Below are the code and all the weights of a small trained network. Each question names an input and a target symbol and asks about switching units off, where a switched-off unit gives its printed mean instead of its output.

import numpy as np


def w(rows, s, z=0):
    codes = np.array(rows[::2]) - 128.0
    scale = np.full(codes.shape[1], s)
    scale[-1] = z or s
    return codes * scale


def f(y):
    return y / 2 * (1 + np.tanh(0.7978845608 * (y + 0.044715 * y**3)))


def softmax(a):
    e = np.exp(a - a.max(-1, keepdims=True))
    return e / e.sum(-1, keepdims=True)


def log_softmax(a):
    a = a - a.max(-1, keepdims=True)
    return a - np.log(np.exp(a).sum(-1, keepdims=True))


def net(x, mask):
    ids = ['ΘΞΣΨαβζμτφω'.index(c) for c in x.split()]
    T = len(ids)
    res = E[ids] + P[:T]
    u = 0
    for l in range(2):
        r = res
        for j in range(3):
            rows = slice(4 * j, 4 * j + 4)
            q, k, v = (r @ M[l][rows].T for M in (Q, K, V))
            z = softmax(np.where(np.tri(T) > 0, q @ k.T / 4**0.5, -1e9)) @ v
            o = O[l][rows]
            res = res + np.where(mask[u + j], z, o[:, -1]) @ o[:, :-1]
        u += 3
        y = f(res @ A[l][:, :-1].T + A[l][:, -1])
        res = res + np.where(mask[u : u + 8], y, B[l][:, -1]) @ B[l][:, :-1]
        u += 8
    return log_softmax(res[-1] @ U[:, :-1].T + U[:, -1])


Q, K, V, O, A, B = {}, {}, {}, {}, {}, {}
E = w([
[99,148,111,209,167,103],'Θ',
[159,83,113,89,47,171],'Ξ',
[194,104,53,156,125,116],'Σ',
[123,190,155,143,68,137],'Ψ',
[97,168,170,120,127,168],'α',
[184,155,87,253,139,130],'β',
[154,153,90,175,110,169],'ζ',
[205,60,187,155,112,134],'μ',
[60,93,146,131,127,170],'τ',
[64,134,131,191,106,196],'φ',
[80,195,165,149,161,99],'ω',
],0.013)
P = w([
[147,113,86,86,92,144],'0',
[56,131,171,180,74,64],'1',
[72,78,126,119,13,52],'2',
[191,194,115,77,137,170],'3',
[103,108,91,88,178,162],'4',
[78,149,192,218,131,14],'5',
[80,176,134,172,160,111],'6',
[151,246,132,99,184,200],'7',
[142,150,157,122,116,155],'8',
[140,166,182,186,105,67],'9',
],0.011)
Q[0] = w([
[65,52,113,134,72,39],'0.h0',
[97,176,185,216,34,2],'0.h0',
[86,111,91,118,211,104],'0.h0',
[67,88,107,15,232,214],'0.h0',
[166,148,64,111,66,90],'0.h1',
[108,58,169,124,67,124],'0.h1',
[156,247,182,84,133,152],'0.h1',
[157,177,96,65,170,138],'0.h1',
[169,152,163,179,190,55],'0.h2',
[107,141,113,105,132,180],'0.h2',
[132,157,227,128,131,106],'0.h2',
[158,43,139,112,161,168],'0.h2',
],0.0085)
K[0] = w([
[198,156,17,19,87,228],'0.h0',
[170,179,133,144,177,192],'0.h0',
[169,43,137,75,68,86],'0.h0',
[124,90,89,185,45,84],'0.h0',
[207,42,162,32,89,124],'0.h1',
[127,142,85,81,111,162],'0.h1',
[157,90,177,254,172,114],'0.h1',
[108,69,218,150,108,86],'0.h1',
[139,209,139,114,205,145],'0.h2',
[87,143,128,139,112,78],'0.h2',
[191,101,132,169,146,180],'0.h2',
[86,125,144,163,114,62],'0.h2',
],0.0096)
V[0] = w([
[99,120,232,61,155,113],'0.h0',
[16,74,89,159,207,139],'0.h0',
[152,92,109,202,121,76],'0.h0',
[160,2,142,79,116,191],'0.h0',
[134,124,124,227,170,136],'0.h1',
[135,196,79,118,131,229],'0.h1',
[157,35,108,139,153,40],'0.h1',
[165,94,226,208,109,113],'0.h1',
[104,102,146,170,97,185],'0.h2',
[109,188,204,118,94,78],'0.h2',
[92,132,133,76,147,52],'0.h2',
[193,160,144,67,173,224],'0.h2',
],0.0087)
O[0] = w([
[63,61,190,170,135,203,71],'0.h0',
[60,79,139,94,147,38,73],'0.h0',
[191,104,112,151,86,93,200],'0.h0',
[89,64,78,46,87,205,85],'0.h0',
[201,82,115,81,59,87,208],'0.h1',
[114,173,118,102,96,112,82],'0.h1',
[134,77,113,137,165,100,154],'0.h1',
[155,50,174,161,56,140,253],'0.h1',
[96,136,117,141,68,94,176],'0.h2',
[121,176,188,189,138,174,137],'0.h2',
[98,142,169,129,255,125,56],'0.h2',
[137,80,121,45,93,227,90],'0.h2',
],0.0081,0.0044)
A[0] = w([
[56,210,54,28,166,94,157],'0.n0',
[157,77,221,40,67,154,113],'0.n1',
[79,243,117,202,140,122,241],'0.n2',
[150,192,90,253,218,107,254],'0.n3',
[48,178,143,3,115,203,93],'0.n4',
[167,169,209,191,125,19,178],'0.n5',
[66,217,153,29,232,149,133],'0.n6',
[123,115,111,160,144,41,132],'0.n7',
],0.0055,0.0052)
B[0] = w([
[130,80,85,28,182,152,128],'0.n0',
[162,71,73,179,159,165,152],'0.n1',
[164,71,201,80,76,171,186],'0.n2',
[136,46,215,53,128,110,215],'0.n3',
[59,163,213,142,104,142,126],'0.n4',
[74,116,147,77,152,130,244],'0.n5',
[189,159,255,150,203,168,123],'0.n6',
[140,165,170,90,103,125,159],'0.n7',
],0.0069,0.011)
Q[1] = w([
[116,142,67,159,128,118],'1.h0',
[185,120,128,192,123,163],'1.h0',
[152,173,132,178,210,113],'1.h0',
[168,190,133,123,160,155],'1.h0',
[98,135,101,145,39,160],'1.h1',
[165,142,172,75,145,111],'1.h1',
[119,111,135,115,58,79],'1.h1',
[177,101,151,116,189,165],'1.h1',
[193,40,182,98,98,203],'1.h2',
[156,87,162,52,2,139],'1.h2',
[48,84,124,137,124,109],'1.h2',
[129,68,131,157,87,140],'1.h2',
],0.0083)
K[1] = w([
[183,57,84,108,117,118],'1.h0',
[96,83,187,117,124,150],'1.h0',
[123,120,137,174,56,52],'1.h0',
[126,152,154,62,12,112],'1.h0',
[172,169,125,146,159,151],'1.h1',
[91,143,154,183,118,150],'1.h1',
[240,120,103,72,130,151],'1.h1',
[98,161,143,208,78,127],'1.h1',
[155,169,55,42,31,148],'1.h2',
[129,110,83,28,114,231],'1.h2',
[42,92,160,143,136,162],'1.h2',
[133,150,127,2,136,120],'1.h2',
],0.0073)
V[1] = w([
[139,69,110,147,148,125],'1.h0',
[209,123,149,73,212,152],'1.h0',
[222,90,134,203,90,73],'1.h0',
[217,24,169,184,144,43],'1.h0',
[34,108,195,155,172,180],'1.h1',
[121,50,72,132,223,121],'1.h1',
[118,63,107,160,173,79],'1.h1',
[120,255,109,188,136,134],'1.h1',
[92,195,22,59,108,164],'1.h2',
[118,120,28,161,160,28],'1.h2',
[46,149,235,106,122,99],'1.h2',
[108,25,125,87,147,162],'1.h2',
],0.0075)
O[1] = w([
[137,134,129,120,134,116,147],'1.h0',
[126,207,134,235,224,244,137],'1.h0',
[125,183,143,79,91,177,187],'1.h0',
[175,166,114,154,65,165,216],'1.h0',
[141,36,97,186,61,63,75],'1.h1',
[179,184,188,189,207,30,103],'1.h1',
[189,218,154,136,107,55,126],'1.h1',
[57,98,199,81,88,146,9],'1.h1',
[2,128,57,141,116,73,157],'1.h2',
[74,220,159,51,84,137,81],'1.h2',
[206,113,159,170,33,61,37],'1.h2',
[178,184,73,85,191,74,223],'1.h2',
],0.0061,0.014)
A[1] = w([
[174,101,112,199,135,78,191],'1.n0',
[104,79,122,137,44,97,114],'1.n1',
[119,103,79,140,127,157,83],'1.n2',
[153,180,106,165,105,66,36],'1.n3',
[79,145,126,119,141,91,6],'1.n4',
[94,123,183,99,159,177,150],'1.n5',
[119,77,99,176,188,105,48],'1.n6',
[254,104,160,133,111,149,98],'1.n7',
],0.0077,0.0021)
B[1] = w([
[115,209,163,143,128,185,187],'1.n0',
[251,107,156,85,159,118,163],'1.n1',
[133,125,216,197,93,139,150],'1.n2',
[122,139,153,199,163,71,152],'1.n3',
[106,83,77,2,181,170,135],'1.n4',
[141,142,196,144,185,158,149],'1.n5',
[80,194,220,158,123,135,158],'1.n6',
[53,217,84,141,96,122,250],'1.n7',
],0.0061,0.014)
U = w([
[194,207,123,85,50,56,132],'Θ',
[113,93,98,198,175,55,151],'Ξ',
[115,156,84,120,141,114,74],'Σ',
[206,46,146,161,124,170,123],'Ψ',
[168,136,247,197,215,123,2],'α',
[229,90,206,47,118,203,73],'β',
[98,84,61,152,109,140,136],'ζ',
[245,148,104,147,254,145,127],'μ',
[184,155,201,109,157,16,214],'τ',
[205,63,73,52,79,61,134],'φ',
[146,171,76,244,146,180,185],'ω',
],0.0054,0.0051)

Each question gives the input, a string of symbols that net reads in full, and the target symbol t.
The units are the heads (4 rows each of Q, K, V and O) and the neurons (one row each of A and B). Each row of codes is followed by its name. A weight is (code - 128) times the scale printed after its matrix; where a second scale follows, it is the last column's (O, A, B and U).
mask holds one flag per unit, layer by layer, with each layer's heads first. A switched-off unit (its flag False) gives its mean, the last column of its rows in O or B, instead of its output. The means were averaged over made-up inputs and are rounded, as every weight is.
A unit's drop is (log p(t) with every unit on - log p(t) with that unit switched off) / (log p(t) with every unit on - log p(t) with every unit switched off).
The circuit of an input: a set's keep is (log p(t) with only the set's units on - log p(t) with every unit switched off) / (log p(t) with every unit on - log p(t) with every unit switched off). Starting from the 12 units with the biggest drops (on a tie, the unit counted first), units are removed one at a time, each time the one whose removal leaves the highest keep (on an exact tie, the one counted first), for as long as the keep stays at least 0.8.
circuit, biggest first: the units of the circuit, biggest drop first
most important unit: the unit with the biggest drop
k most important neurons: the k neurons with the biggest drops, biggest first
top k neurons in layer l: the k neurons of layer l with the biggest drops, biggest first
heads that matter: for each layer, one digit per head in row order, 1 if its drop is at least 0.15 and else 0, layers parted by /
input Ξ ζ Θ Σ β β, target Ξ: heads that matter	111 / 101
input α Σ Θ μ, target α: 4 most important neurons	[1.n6, 1.n0, 0.n0, 0.n6]
input Θ Θ β Σ Σ Θ ω, target Θ: circuit, biggest first	[1.h2, 0.h0, 1.h0]
input Ψ ζ μ Σ, target Ψ: most important neuron	[1.n1]
input β Ξ φ Σ μ Ψ β β Ψ Θ, target β: heads that matter	100 / 011
input Ξ ζ β μ ζ Θ τ φ Θ, target Ξ: circuit, biggest first	[0.h0, 1.h2, 0.h1, 1.h0]
input μ μ Ψ Ψ Ξ, target μ: circuit, biggest first	[0.h0, 1.h2, 0.h2]
input μ μ Ξ, target μ: circuit, biggest first	[0.h2, 1.h2, 1.h1, 0.n1]
input μ τ μ μ ω μ μ α Ψ, target μ: circuit, biggest first	[0.h0, 1.h2]
input Ψ μ ζ α μ α ζ τ μ, target Ψ: circuit, biggest first	[1.h1, 1.h2, 0.h0]
input μ μ α, target μ: circuit, biggest first	[0.h0, 1.h2, 1.h1, 0.n1]
input Θ μ μ Σ ω μ Θ φ φ, target Θ: heads that matter	010 / 001
input β Σ τ ω, target β: circuit, biggest first	[1.h2, 1.h1, 1.n7, 0.h0]
input μ Ψ ζ ζ, target β: circuit, biggest first	[0.n3, 1.h1, 0.n2, 0.h0]
input μ μ Θ μ Θ μ Ψ μ μ, target μ: circuit, biggest first	[1.h2, 0.h0]
input μ Θ Ψ Ψ μ μ, target μ: circuit, biggest first	[0.h0, 1.h2]
input β β μ Ξ Ψ μ, target β: circuit, biggest first	[1.h1, 1.h2, 0.h0]
input ζ μ Ξ, target ζ: circuit, biggest first	[1.h2, 0.h1, 0.h0, 1.h1]
input Ψ β Ψ Ξ, target Ψ: heads that matter	011 / 011
input τ Θ Σ μ τ Ψ Θ Ψ, target τ: most important unit	0.h0
input Θ μ φ μ Ψ μ Ψ μ, target Θ: most important unit	1.h2
input β μ Ψ Θ τ, target β: circuit, biggest first	[1.h1, 1.h2, 0.h0]
input ω μ μ β, target ω: heads that matter	010 / 000
input Θ μ μ Θ β ω Ψ, target Θ: heads that matter	010 / 101
input ζ Θ β μ Ξ τ β, target ζ: heads that matter	111 / 001
input φ τ α μ α Θ ζ, target φ: top 2 neurons in layer 0	[0.n3, 0.n5]
input Σ μ ζ Θ Θ ζ μ Θ τ, target Σ: most important unit	1.h2
